Here is a tiny trained network, its code and every weight. The questions are about switching its units off for an input and a class, where a switched-off unit gives its printed mean instead of its output.

import numpy as np


def w(rows, s, z=0):
    codes = np.array(rows[::2]) - 128.0
    scale = np.full(codes.shape[1], s)
    scale[-1] = z or s
    return codes * scale


def f(y):
    return y / 2 * (1 + np.tanh(0.7978845608 * (y + 0.044715 * y**3)))


def log_softmax(a):
    a = a - a.max(-1, keepdims=True)
    return a - np.log(np.exp(a).sum(-1, keepdims=True))


def net(x, mask):
    res = np.array(x, float).reshape(1, 8) / 4 @ E
    y = f(res @ A[0][:, :-1].T + A[0][:, -1])
    res = res + np.where(mask, y, B[0][:, -1]) @ B[0][:, :-1]
    return log_softmax(res[-1] @ U[:, :-1].T + U[:, -1])


A, B = {}, {}
E = w([
[59,74,95,133,107,35,113,46,209,99],'x0',
[168,132,140,155,90,178,131,249,120,54],'x1',
[127,53,126,162,148,73,127,197,99,153],'x2',
[173,65,117,114,60,83,168,167,160,154],'x3',
[121,128,71,143,154,102,160,93,187,253],'x4',
[147,147,26,196,205,116,113,153,168,92],'x5',
[25,226,123,158,57,143,95,133,195,119],'x6',
[70,170,131,113,67,217,130,157,55,210],'x7',
],0.0074)
A[0] = w([
[136,158,140,137,123,146,121,123,119,123,62],'N1',
[128,130,127,123,118,122,130,154,136,154,112],'N2',
[77,179,83,139,137,142,123,73,143,163,185],'N3',
[119,149,131,124,89,82,116,134,135,92,58],'N4',
[102,173,112,136,111,133,127,95,145,152,149],'N5',
[115,120,149,124,108,128,133,143,121,102,50],'N6',
[102,144,90,152,101,155,126,251,154,138,211],'N7',
[159,144,117,128,174,195,124,140,64,109,159],'N8',
[173,119,128,121,152,126,139,132,111,238,170],'N9',
[136,153,115,122,120,131,127,145,100,92,147],'N10',
[145,104,119,102,122,153,115,124,154,121,60],'N11',
[136,132,133,140,134,115,125,156,141,127,5],'N12',
[137,120,115,129,176,145,135,89,125,154,74],'N13',
[130,148,130,118,139,129,140,134,107,114,13],'N14',
[102,30,124,129,106,93,129,143,73,144,152],'N15',
[187,101,74,149,200,85,129,176,146,99,131],'N16',
[79,142,95,156,202,89,110,157,126,124,84],'N17',
],0.024,0.0031)
B[0] = w([
[123,139,69,125,106,116,180,75,82,71,152],'N1',
[134,116,111,143,131,136,100,160,103,120,145],'N2',
[136,118,94,102,251,118,95,92,186,137,241],'N3',
[128,128,124,129,143,154,196,131,182,178,165],'N4',
[134,122,61,113,172,116,122,119,113,105,195],'N5',
[128,130,149,152,130,106,104,111,156,125,155],'N6',
[123,95,63,113,42,128,178,229,101,168,224],'N7',
[132,139,160,158,94,124,140,177,2,164,230],'N8',
[113,142,109,148,218,126,217,144,99,221,226],'N9',
[123,146,127,120,125,130,106,84,47,104,166],'N10',
[84,144,122,166,151,135,110,145,138,135,137],'N11',
[109,134,89,121,114,151,167,106,127,102,136],'N12',
[114,104,169,137,120,135,120,156,223,144,180],'N13',
[125,131,138,118,142,150,122,141,83,99,139],'N14',
[143,115,37,92,186,120,49,129,116,99,224],'N15',
[119,98,26,72,120,118,92,106,239,103,253],'N16',
[132,154,234,167,158,139,165,98,117,152,193],'N17',
],0.021,0.018)
U = w([
[100,187,235,206,183,140,174,92,154,135,139],'0',
[154,197,218,168,74,144,61,110,60,3,2],'1',
[108,135,149,154,34,154,179,222,73,103,130],'2',
[149,114,145,121,96,115,60,180,90,68,61],'3',
[103,113,65,98,177,105,140,165,115,134,230],'4',
[97,98,102,61,145,106,88,81,251,60,156],'5',
],0.0067,0.0035)

Each question gives the input, the list of numbers given to net, and the class t.
The units are the neurons (one row each of A and B). Each row of codes is followed by its name. A weight is (code - 128) times the scale printed after its matrix; where a second scale follows, it is the last column's (A, B and U).
mask holds one flag per neuron, in row order. A switched-off neuron (its flag False) gives its mean, the last column of its row in B, instead of its output. The means were averaged over made-up inputs and are rounded, as every weight is.
A unit's drop is (log p(t) with every unit on - log p(t) with that unit switched off) / (log p(t) with every unit on - log p(t) with every unit switched off).
The circuit of an input: a set's keep is (log p(t) with only the set's units on - log p(t) with every unit switched off) / (log p(t) with every unit on - log p(t) with every unit switched off). Starting from the 12 units with the biggest drops (on a tie, the unit counted first), units are removed one at a time, each time the one whose removal leaves the highest keep (on an exact tie, the one counted first), for as long as the keep stays at least 0.8.
units of the circuit, in order: the units of the circuit, biggest drop first
unit that matters most: the unit with the biggest drop
k most important neurons: the k neurons with the biggest drops, biggest first
drop when u is switched off: that unit's drop, to one decimal
input [-4,-4,3,-7,-7,4,-8,-7], class 5: unit that matters most => N16
input [-1,8,2,-5,2,2,8,-7], class 2: units of the circuit, in order => N7; N3
input [3,4,4,0,-6,-1,-5,5], class 3: 3 most important neurons => N15; N9; N3
input [1,1,0,7,1,1,2,3], class 2: units of the circuit, in order => N3; N16
input [-7,-6,1,-3,-6,-1,-3,-6], class 2: units of the circuit, in order => N8; N3
input [-1,8,3,8,0,-5,-2,6], class 2: 4 most important neurons => N7; N3; N16; N5
input [-2,6,3,3,-1,-3,0,-5], class 5: 3 most important neurons => N9; N16; N8
input [-2,8,0,3,-3,-2,-4,-1], class 2: 2 most important neurons => N3; N7
input [-5,6,5,3,-8,5,8,-8], class 2: 2 most important neurons => N7; N3
input [-3,-1,8,-3,-7,-8,2,-6], class 3: 2 most important neurons => N16; N9
input [2,-3,-5,-8,2,-3,7,6], class 5: drop when N4 is switched off => 0.0
input [-5,-1,6,3,8,7,-2,-5], class 5: drop when N16 is switched off => 2.6
input [-5,-8,-3,-5,5,5,-2,0], class 0: drop when N17 is switched off => 0.2
input [0,-4,-4,-5,4,4,-2,3], class 0: unit that matters most => N16
